Here is a tiny trained network, its code and every weight. The questions are about switching its units off for an input and a class, where a switched-off unit gives its printed mean instead of its output.

import numpy as np


def w(rows, s, z=0):
    codes = np.array(rows[::2]) - 128.0
    scale = np.full(codes.shape[1], s)
    scale[-1] = z or s
    return codes * scale


def norm(h):
    return h / np.sqrt((h * h).mean(-1, keepdims=True) + 1e-5)


def f(y):
    return np.maximum(y, 0)


def log_softmax(a):
    a = a - a.max(-1, keepdims=True)
    return a - np.log(np.exp(a).sum(-1, keepdims=True))


def net(x, mask):
    res = np.array(x, float).reshape(1, 4) / 4 @ E
    u = 0
    for l in range(3):
        y = f(norm(res) @ A[l][:, :-1].T + A[l][:, -1])
        res = res + np.where(mask[u : u + 8], y, B[l][:, -1]) @ B[l][:, :-1]
        u += 8
    return log_softmax(norm(res)[-1] @ U[:, :-1].T + U[:, -1])


A, B = {}, {}
E = w([
[157,253,112],'x0',
[29,104,197],'x1',
[112,100,193],'x2',
[141,160,162],'x3',
],0.0037)
A[0] = w([
[130,152,65,5],'L0N1',
[199,105,150,221],'L0N2',
[120,139,1,163],'L0N3',
[148,170,198,59],'L0N4',
[126,128,126,104],'L0N5',
[57,133,110,71],'L0N6',
[165,122,204,230],'L0N7',
[193,152,120,178],'L0N8',
],0.0089,0.0018)
B[0] = w([
[163,164,100,173],'L0N1',
[55,151,131,197],'L0N2',
[209,150,140,253],'L0N3',
[13,191,136,180],'L0N4',
[131,150,160,128],'L0N5',
[105,165,101,172],'L0N6',
[3,181,29,201],'L0N7',
[104,111,89,216],'L0N8',
],0.0054,0.004)
A[1] = w([
[31,17,162,124],'L1N1',
[107,37,71,111],'L1N2',
[160,126,170,140],'L1N3',
[34,161,30,166],'L1N4',
[75,195,141,127],'L1N5',
[209,89,254,43],'L1N6',
[205,51,74,157],'L1N7',
[124,3,144,249],'L1N8',
],0.0051,0.0015)
B[1] = w([
[139,108,82,220],'L1N1',
[153,107,158,178],'L1N2',
[169,82,80,129],'L1N3',
[91,87,64,253],'L1N4',
[60,93,173,199],'L1N5',
[161,129,129,128],'L1N6',
[121,204,254,184],'L1N7',
[178,75,129,193],'L1N8',
],0.0052,0.004)
A[2] = w([
[115,24,164,160],'L2N1',
[107,153,177,73],'L2N2',
[83,179,199,144],'L2N3',
[78,111,96,251],'L2N4',
[72,192,183,41],'L2N5',
[21,70,255,8],'L2N6',
[103,167,109,254],'L2N7',
[105,115,248,124],'L2N8',
],0.0072,0.00098)
B[2] = w([
[213,13,180,226],'L2N1',
[42,140,113,147],'L2N2',
[80,125,202,186],'L2N3',
[97,95,75,248],'L2N4',
[35,92,169,195],'L2N5',
[254,190,28,252],'L2N6',
[138,79,88,227],'L2N7',
[238,69,115,161],'L2N8',
],0.0044,0.0033)
U = w([
[138,141,236,22],'0',
[235,205,63,163],'1',
[137,145,243,6],'2',
[24,159,114,172],'3',
[162,18,99,185],'4',
[213,69,201,123],'5',
[136,145,246,2],'6',
[70,146,89,118],'7',
],0.013,0.0079)

Each question gives the input, the list of numbers given to net, and the class t.
The units are the neurons (one row each of A and B). Each row of codes is followed by its name. A weight is (code - 128) times the scale printed after its matrix; where a second scale follows, it is the last column's (A, B and U).
mask holds one flag per neuron, layer by layer. A switched-off neuron (its flag False) gives its mean, the last column of its row in B, instead of its output. The means were averaged over made-up inputs and are rounded, as every weight is.
A unit's drop is (log p(t) with every unit on - log p(t) with that unit switched off) / (log p(t) with every unit on - log p(t) with every unit switched off).
The circuit of an input: a set's keep is (log p(t) with only the set's units on - log p(t) with every unit switched off) / (log p(t) with every unit on - log p(t) with every unit switched off). Starting from the 12 units with the biggest drops (on a tie, the unit counted first), units are removed one at a time, each time the one whose removal leaves the highest keep (on an exact tie, the one counted first), for as long as the keep stays at least 0.8.
units of the circuit, in order: the units of the circuit, biggest drop first
top k neurons: the k neurons with the biggest drops, biggest first
top k neurons in layer l: the k neurons of layer l with the biggest drops, biggest first
drop of u: that unit's drop, to one decimal
input [5,5,-6,-5], class 1: units of the circuit, in order : L0N3
input [2,-8,3,4], class 7: units of the circuit, in order : L0N2, L0N8, L2N6
input [-6,-6,-6,-3], class 1: units of the circuit, in order : L0N3, L2N1, L1N7
input [-2,-8,3,-8], class 5: units of the circuit, in order : L0N7, L1N7
input [-4,8,-1,6], class 4: top 2 neurons : L2N6, L2N1
input [-8,-7,-5,-3], class 5: top 2 neurons : L1N7, L0N7
input [-4,1,8,8], class 7: top 2 neurons in layer 0 : L0N7, L0N4
input [-4,2,-6,-3], class 5: top 2 neurons in layer 0 : L0N7, L0N3
input [-4,-7,0,3], class 1: top 2 neurons in layer 2 : L2N1, L2N4
input [4,-8,8,5], class 7: drop of L1N1 : 0.0
input [-8,-3,-6,-4], class 5: drop of L1N7 : 0.2
input [-3,-8,3,-8], class 5: drop of L0N6 : 0.1
input [-4,-4,2,-7], class 5: drop of L0N7 : 0.1
input [-4,-6,7,8], class 7: units of the circuit, in order : L0N7
input [-8,-7,5,-7], class 5: top 2 neurons in layer 1 : L1N7, L1N4
